[  29  432 -219   87 -452 -118 -374 -305   76  -17 -153  203 -145  292
   47  465 -322 -221   -6  432 -524 -204 -171  133   81  -16 -226  322
  268    5    9 -220 -419 -340  -89  190 -215 -407]
Z_298
[  27  -26    4  191  169    4 -159  191   56 -113  112 -187  -58  -37
 -103  -80  275 -100   14  177  161  171  178  -86   45 -156  -39 -221
  369  -12    8  -63  241   88   -9 -144 -235  278]
Z_525
[-195  135   46  395   79 -111  183 -283  130  184 -116 -281   -4 -128
 -118 -448   67 -289  248 -390  224 -157  106   55 -310 -130  -59  126
   33  119   29   13  173 -109  161 -239 -361 -425]
Z_525
[ -81  171   49  135 -161  130   97 -258    6 -110 -104  -44   49 -127
  239 -270 -120 -221 -167 -155   49  205  -55 -250  -79   -4  141   51
 -125  136 -241   34   20  -48   60 -204  291  -41]
Z_651
[  93   83 -221  162   90  -48 -500 -240  144  -73  -16 -240  120  -90
 -103 -352  136 -357    3  -33  220  160  131  -88  249   69 -236 -140
  279 -111 -333  374  383   90  276 -161   87 -135]
Z_787
[-230  -87  -30  235  314  -64  -84   91   15  150 -353  153   40 -107
  112  202 -177  182  121 -315  407 -409 -127 -107   19   35 -114  193
  -92  118  315  374  -41 -220 -118  -41  386 -743]
Z_199
[ -37   61 -145 -379  -51   50  -30  201   50  -44  224  -80   25 -203
 -202  -76 -293  -75 -131  144 -306  141  -36  -54  -32  -55  211  163
  188   96 -129 -160 -145 -140    2  136   81  265]
Z_199
[-126 -335 -139  213  178  -30  189  405  -45   58   54  -52  256 -156
   92   20  297  210  234 -225  601 -153   26   18  -37 -143   28 -181
 -226   85  212  292   63   -9   85  118  243   18]
Z_525
[ -25   44 -113 -117  124   23  113 -363   75  193  -71  213 -125   14
  257   24   29 -217   84  -89 -267  120  141 -329 -200  -67  137  129
   -1 -193 -161  -49  178  -34  290   10  -48  140]
Z_651
[  72  128   44  -80  190  -55  -58   91  196  165  121 -210 -318  155
  -46  -93  -99   11   91  107  216   82  191  -50   58   15 -141  -96
  228   72 -196 -282   61 -251 -159 -155 -282   28]
Z_881
[  18  155 -253  336   40 -123 -394 -132  168  -98  -94  -62 -257  320
  -49  319 -301 -314 -139   -2 -476   89  -25 -241  108   46  -51  225
  110 -127 -267  152   32   97  114  -89    5 -594]
Z_852
[ 144  238 -268 -332  139   -5    7   68   94  137  143  -63   98  -31
   92 -190   -3 -265  -27  -55  529  354  250   88 -100  -24   61  -73
  -23 -175 -360   45 -222   29  243   68   96  184]
Z_651
[ -80  139  -42  -66 -210   41  152    5  110   29  -22   26   14 -105
  345   18   25 -172   37  -61   49   67   85   97  -54   16  133  -27
  143   82  -34 -220 -105  -34   37    7   37   70]
Z_142
[  64 -235   85  178 -193   -5   27  241 -122 -156 -183 -127  233  -32
 -110 -198   40  136  -74  103   83 -162  -45  131  -17  125 -182 -204
  -49   62  146  -54  -51 -310 -229  -61  271  228]
Z_95
[-169 -232 -114  441   75   68  171  112  -19   -7  -98  112  179  -13
  254  227  249 -101  137 -185  -80 -202   -3   17  -90 -295  178  193
 -198 -116    7  310  470  496  368    9 -105 -168]
Z_890
[ -80  301   92  -24  -51   -4   17  137  209  146  -78  -99  -20   -8
   15   60 -138 -155 -140  188 -200   86  -57   41 -265   15   82  -50
  160  154   89 -150  110   68 -187 -127 -194    3]
Z_732
[-128  216  310  397   75 -114 -231  193   71 -174 -237 -602  263 -260
 -193  384 -374    4  331  216  211  264 -149  293 -271 -246 -145   38
 -179  -57  -84   60  236 -285  381 -204 -191 -482]
Z_881
[  45 -500   -2  -65  -65  -34 -124   82  136 -119  238 -325 -203   91
   76   32 -275   76   93   20  365 -114 -126  -72  158   45  -14  159
  213  126 -380  353   19 -543   39  -67  137   65]
Z_732
[  30  337  -94  186   -5 -194  169 -201   60  -33  131  111   33 -175
  147    2 -109   50   83   57 -125   84  -73  302 -223   37 -191 -237
  -58 -105   10 -296   63  -74  150   81  -31  -80]
Z_890
[ -33  208  -30   62   84  167  191   23  -12  163  282  -58  -48 -122
   66 -143   41 -186  -34  -87  -20  175  -81   -2  -56 -125   31 -279
   27   40  352  -86  -15  136  -33  -52  -56  284]
Z_215
[-108   97   70   56   70 -113  127  113    1    7   29   81 -126 -204
  -33  149   72   -2  123  -50 -889  209  -61 -155  -91  134  -51 -195
   81   20  371 -153   88    2  -91  -49   -3  -75]
Z_852
[ 157  -18 -168 -221 -161  102 -225  -18  -26  123   -1   59  -19   97
  111 -339  276 -124 -256  202 -306 -108  305  -33  -62  -71   -6  110
  147 -159 -127  -81 -110  231   35  128   90  179]
Z_732
[  91  237 -449 -227  211 -100   67 -110  336  431  176  133  145 -160
  355  -83  -12 -191   60 -430 -236 -404  251   15 -369  -69   97  325
 -202   -8  -21 -120 -313  -79   97  -72   53 -251]
Z_95
[ -31  139 -195  -59  159   97  240  238   58  142  270   -7   62 -137
 -105   47  169 -169   56  135 -209  288   -1  -62   17 -122   94  -11
    8  104 -178 -146  -21 -108  -78   75 -124  424]
Z_95
[  45  -53   96  -99  -37  112  -40   -5  291  159  -36 -297 -128 -149
   61  263 -473  250  129  133 -331  182    8  -33   27   -3  -90   44
  174   14 -134 -265  -90 -643   73  -78 -166 -211]
Z_199
[ -55  358 -167 -121    6    0  -44   -5 -145  153  -50   72 -187   -8
  136  -19 -256  -82  100   53 -439   92   68  -45   79  -32 -130   28
 -214  -43  -12 -153  -85   40   31 -153   63 -455]
Z_81
[  56   -1  -60  264  271 -275 -112 -563 -170  214 -195 -219 -272 -249
  543  -87   34 -130  207 -420  583 -164  -36  180 -294 -350  -87  120
 -150 -254  306  156  144   57  174 -364  -53 -272]
Z_81
[-337  177 -469  151 -576 -151  -55   26  294  146  115   89  142   63
  327  157  -53 -114  -95  -53 -749 -610   -3  126 -206 -206  -34  366
 -150  218  -82 -361 -202  298   93  235 -108 -280]
Z_525
[  37 -220 -289  337  365 -105  221  137  228  114  -39 -146 -207  152
   32  199   41  191  323 -211  246 -371  254  134   14  -29   74  -92
  126  -68   58  -16  173  -20  144   58 -268 -417]
Z_298
[-423 -382 -469  176  394    0  224   54  101  315  -16  142  171  239
   49  156 -298   29  235 -336   17 -629   71  -62  -93 -200   -8  140
 -344  -79   27   55  410  479  433  -18 -237 -127]
Z_787
[ 168  -35  -31 -140  134  102   22   47   56  324  -79   77 -116   67
  207   -5  157  -67  207 -267   -3 -114  165 -204   71   39   10   63
 -102  -44   21  -86   68  106   -8  -98  -41   54]
Z_95
[-239   14 -278 -152  391  -36  178  359   32  359   27  277    3 -231
  212  347  200 -101 -120 -329  -33  270 -138 -177  -34   62   51  278
  -45  197  -57   68 -202  659  -84  172  207  258]
Z_215
[ -84 -215 -480  -27  205  176  266  -61 -200  473   45  143 -127    1
  291  413   36   87  277 -222  -93 -250  -22  -35  213 -400  112   -5
 -252 -153  635 -203 -334 -128  -77  146  -83   83]
Z_95
[  96   35 -121  120   47  -16  -79   99    8  -39   -7   57  149   63
   54 -134  229 -124   16   52   22  238   -8 -136    7  -64   32   50
  -15   33  -76   40   68  -28   56  -85   74  207]
Z_852
[  67  311  370  290 -231  361  120  -68  -31  150  -98  -77   21  129
    5   34  -78 -363  118  -16 -145   18 -198 -220 -118   14   46 -338
 -198  136  330 -222   75  225  -42    2 -111  347]
Z_199
[  73  -24   44 -292 -131  221  182  -65 -134  299   67   66  -78  -10
  371 -254  156 -312   79  111  -13  218 -197  -84  -95 -163   90  193
    3  243   74  107 -125   61   55 -134 -216  462]
Z_525
[  24 -370 -463   99  178  128  386   97  -52  208  -63 -150  195   84
  -73 -217  173   20  159 -155  -57   10  259  156  134 -196  165   30
 -242 -148   75   66 -186 -399  215  -41    0 -154]
Z_890
[-178  123   53  -97   75 -102 -125   58  -56  -88 -112   20  119 -293
  -46   66   28   81 -133  164 -396  108  -23  102  -17   18  -39   88
  -16    2  -16  -99  -57 -102  -51 -155  187   -6]
Z_81
[ 121 -176 -111 -193  163    6 -174   14  -32  228    6   41 -129  288
  122 -148  187 -171 -120   -1  255 -137  230   48  -47  -83  -42  117
   50 -235  -10  230  -48  337  143   61 -138   33]
Z_881
[  80   -7 -309  -20 -640  258  161 -201  -46  296  189   40 -335   85
  366 -233 -309  121 -450   31 -202  -61   17  335  123 -105 -196 -159
  225 -275  210 -505 -505 -231 -146  419  142   66]
Z_215
[ 121 -372   69  456 -139 -103 -178 -302 -151 -411 -119  -20  -93   -1
  -49   -8  278  241   27  299   92 -403 -103  252   27 -331   33  378
  250 -248   70   84  298 -472  130  122  -19  -32]
Z_787
[ 215   47 -229 -224   65   98  -12   62   38  364 -134  -33   23  -66
  320 -374 -313   78   56 -268  507   71  122 -325   36   35  -46   30
  -92  261   21   48 -208 -412 -264 -235  333 -292]
Z_881
[ -50 -358  -99  151  120 -274 -596  273  290 -327  136  -94  122   44
 -117  335  417  271  -75 -156  551 -237  103  193  379  -45    4  276
  342 -191 -133  157  102  105   75   60   36 -108]
Z_732
[  46 -109 -128   23   59  -64 -102  129  105  -97  180 -105  203  -65
   49  157 -185  -10   83 -149  280  157  -32  190   62 -126  -61  239
  -64 -196 -252 -104    8  -92  273 -166  -99   92]
Z_787
[ 139  289 -129  -54  -92   30  143   34 -126  114   90  228   91  -62
   69  -97  133  -70  121  127 -130    8   59   85   45   50 -180 -150
  -76  -84   85 -182 -245 -313 -104  107  233  149]
Z_215
[  21  -60 -198  137 -107   12  -41  159  -63  165   21 -162   58    2
  108   82  180  -42   12   57  196  182   73  164   -2 -275 -157   99
 -112 -103  -75  121 -288   10  100  127  -96 -164]
Z_525
[ -34   75   99   42 -560  -16 -134 -275  -29 -119 -302   92  -83   92
   18 -291 -121 -105 -125  225 -459 -162  239  178 -123  146 -227 -264
  502 -231  218 -377  266  299  130  138 -335 -125]
Z_787
[ -66  -52   22   93   24  -23  -61  -18   52    3 -185  -11   69  116
   73 -159  106  -39   54 -144   13   19  153  -64 -112  -70   43  237
 -128  -87  -75   26  119   77  304 -151  -87 -290]
Z_298
[ -76  149 -115  -70 -180   27  233 -294   35    1 -241  136 -153   -4
  113 -231  124 -233 -207  267 -352 -107  262  394  -75  -13  228  117
  443 -214 -186 -471   -8 -134  112   92 -157  140]
Z_890
[  61   12 -154  -35 -286  162  -23 -405  -28  200  224  221 -273  343
  197 -188   41 -248  133   -9  167 -372 -159    3  366  -18  -32   22
  142  -43   63 -339  -92 -356    0  240   18  528]
Z_881
[ 181  101  392  210  396 -165  -42  -23  335 -115 -405  -41   23 -271
  187   -6  251  388  299 -222  759   21  -32  298  117  334   38   23
  130   26 -214  -40  500 -375  177 -309  231 -346]
Z_890
[ -15  308 -162  301 -109 -121   37  170   68 -247 -148  191  141   98
 -313  189    2 -108  -33  -10 -212  -64 -209  115  150  222  210  -85
  -14   33  154  -16  389  408  -43  180   49 -332]
Z_787
[ 141    5 -125 -102  -94   78 -125   53  179   10  119  -99  176  -72
  154  126   49  -83   -3   -5  -44  180  -32   -7  198  -94  133  164
  -25  -20 -216  -99  -79 -129   85  -99  -22  233]
Z_199
[-171  290 -378  -93  -30  116 -146 -451  116   48  191 -101   88 -123
  143   17 -585 -441    2  117 -316  168 -149 -248  241  -94  -65   79
   96  224 -493  -76    9 -149   97 -353  -49  149]
Z_142
[ 151  273  241  111 -249 -155   92 -204  263  186 -256    9   -9  -25
  385  213  130 -139  114 -164  248  -27  -18  135 -313  209   32  -76
   81   74   45 -114   43  154 -113   -6 -229 -108]
Z_732
[-191  178 -167  129  -78   33   20 -321    1  -71  -76   86  242 -166
  156  438 -384 -253  160   46 -528  131   68 -169 -238  -39   95  -58
 -155 -116 -103   31 -136    1  481  114   15 -303]
Z_81
[ -80  230 -157  335  -48  190  -14  -47   27  -19   11  202   -3   25
  -48   28  188 -117 -172  239 -380 -158   97 -256  214 -129   12 -231
  349  174  172   16  216  218 -392  -36 -202  -41]
Z_298
[ 266   96 -303    8   14   85 -194 -149  143   20  143   32  216  189
 -164 -447   92   20 -259   31  -71  333  -10 -270  193  -72  -73  228
 -141   49 -345 -166  -38 -213  -30 -191   49  304]
Z_651
[-193  157 -153  -61 -158 -152  274 -203    7  229  -61   23  -25  186
  194   18  -84 -210   89  126  -26 -243  -64   55 -216 -115   77 -103
 -257  124  -26   12  170  106  -51  -54 -269  117]
Z_298
[   9   -7 -208  163   90  -61  -57   29   14    1  204 -195  -31 -216
   26  -70 -128  -29  -85    1 -364   66   38    1  -89 -160 -171  129
   55  -55 -189  -21   13    9  -25 -157  -18 -155]
Z_732
[  95  -37  -90  175  -64  236   10  208  -78   60 -159  235  327   86
  -31  -74  198  212   50 -174  583 -159   56  -36  299 -134  -42   48
  -92   30   90  -38   66  289 -125   64   -5  109]
Z_651
[-100    4 -127  269 -168   29  -38 -367   22 -142  -47  161  365  -76
  183  244 -205  201    3 -275  169 -509  130  -64  252   35   17 -399
 -197 -104  300 -176 -152 -135 -123  -22  265 -266]
Z_881
[ -18 -100   16   46 -211   16  302 -272 -291 -393 -232  254  -77  -56
   -1  593 -483  336   -9  448 -122 -494  258  282  100   19  101 -166
  243 -246 -247  -40  -69  115 -101  327 -125 -424]
Z_142
[ -90  193 -461 -244  206 -114   98   88  148  177   60   -6 -152 -163
  240  329 -295 -454 -123  132 -364  390   55 -115 -455 -306  376  629
   94  -97 -415   22 -226 -381  184   38   12 -133]
Z_95
[ 224 -156  526  566  295  130 -525   80  166 -369 -157  -69 -122  318
 -201  200  152  380 -109   82  435 -176  480 -131   73   47 -205  -73
  165 -471 -259  -39  202  -30  256   54   79 -496]
Z_881
[-224  117  -15  315 -327  188 -289 -307  119 -174   29 -290  291 -264
  130   82 -575 -131   80  -46 -135 -292  176 -372  -65 -222 -178 -117
  107  292  -24  138 -223 -402  -32 -264  115 -523]
Z_142
[ -38  209 -158   29 -100   75  -77  -64  -95   -8 -114   62   81 -284
  213  -50  286 -179  137  256   34   83  -24   75  222  -38  -72 -139
  210   66  -51  -48   70 -111   19  106  248  218]
Z_787
[ -12  -73   77    6  139  -25  -57 -285  108    8  -38   91  229 -281
  391  309 -222  314  248  -63  127 -174  197 -233  -33  -19 -216 -349
   50   66  132  106  138  -63  -48 -311 -106 -216]
Z_142
[  97   41  -41  130 -107   20   52 -264  -96 -184  -78 -129 -197   53
  300   61 -173 -175  -50  179 -215  190  -22 -303  -29  -69   49 -103
    5  148  -94  153  -46  -38 -105 -286  -29 -117]
Z_651
[ 100  242 -211  337  -53  190  269 -445  -10 -100  327   26  160 -232
  286 -100 -279 -126  459   98 -353  269   20 -289  -55 -310   45 -246
  -57   25   19  110  155 -598  351 -175 -188 -360]
Z_852
[  66 -321  331  547  556 -279 -259  213  161 -423  165 -338 -206  -53
 -330   42  481  469  -57 -138  178  176  141  -63  145  122 -175 -417
   17 -330  -82  -63  632  136  120 -214  116   17]
Z_525
[  34  134  -78  220   27   67  333   54   49  206  136   51   16 -152
  -47   -5  334  -16  141   27   62   88  -16 -105   11   31  -55 -364
  107  302  121   62  -33   22 -289  223 -136  134]
Z_525
[  98  285  -96 -244 -157   28 -196  -29   35  159  -25  -15   -3   17
  138   14 -114 -375  -11 -235  218  134  -99 -270  -49  -78  113  270
  -44  191   63  -87 -400 -107 -197 -126  160  256]
Z_651
[ 114  140  -53   67   -3   94  -13  -41  155  266   52  -80   23  112
  284  -62  164  -63   66 -114 -192  -67  240   -3 -150 -108  -53 -253
 -141  -54  313  -54 -181  150   82 -105 -172 -183]
Z_852
[ -61  323  -60    3 -167   95   78  -72  -38   66   81  121   -1 -105
  -64  -39  -27 -335   32  187 -328  242 -142   58   27  -47   -3  290
  150  -15 -284 -218  -55 -221   34  104  -38  153]
Z_732
[ 172   36 -331  -82 -265 -111   47 -333  191   18  209  141  248   98
   98 -114   41 -117 -233  111 -430  -77   84   70 -187 -121  174  235
  -11 -171  -54 -239 -242 -532  -69  -61  -99  190]
Z_732
[ 227  124 -271    5  -94  127  199 -226   32  354 -152   74 -206   69
  344  -97   56 -214  188 -268 -170 -284  166  -20  105   61   16  -55
  -64 -124   42  -16  -40  -21  -12   16   97 -222]
Z_651
[-200 -155  301  140   43  -52 -150 -115   65 -252  283 -101 -234  -97
  100 -148  251  -86 -183 -150 -644  100 -312 -321  -89   53   94  194
  -17  294  167  240  152  283  113 -128  106  -61]
Z_881
[ -49  406  125   60 -466  -35  -72 -447  134  242   98  137 -216   31
  196  515 -319 -175  149 -186  128 -358 -288 -149   -2   -4  -84    0
 -115   87  -79 -329  -81 -108 -275  304  -39  220]
Z_95
[-189  571 -558  146 -505  220 -123 -186 -131  218   25  429 -148  410
   62 -106   33 -531 -287  432 -543 -408   42 -146  376 -155 -124   17
   44  -11 -267 -103   10  274 -217  391  208   -6]
Z_215
[ 149  191  170   -4 -118   51   81 -197  127    6    7  129 -105   -3
  274   -8   49  -69   29    4 -347  139   40 -182  -61  108   36  -25
  -25   14  -78 -138  162  -53   -4 -180  -71  -83]
Z_787
[-186  275 -277  352 -279   59  166 -208  -44   13 -276   57  150 -197
  258 -127  193 -294  371  -13 -171 -458  125    9   56  -53   32 -298
  173  266  295 -273  178  155   -7   62  -12  -82]
Z_787
[-140  166 -184  -23  211  -96 -221 -401  246  121   10  218   -8 -242
  478  221 -512  -82 -217 -103 -482 -212 -117  -14 -336   68 -169  200
  102 -176  -38 -387 -180 -277  224 -195  331   85]
Z_298
[  89   60 -170  -70  101  -24  160  204   85  159  148  117   32  -61
    8   22 -156   54   14 -154   40 -268  171  175 -382   15   97  -27
  -35 -161   90 -367 -205  -49  110  301  168  260]
Z_81
[ -59  182 -193  418   49  -64 -177 -384   25  -72   45 -151   -2 -104
  250  178  -41 -207  -37 -210 -166   18  177   49  115 -176 -191  -34
 -250 -350 -169  310   -6  109  234 -236   45 -899]
Z_787
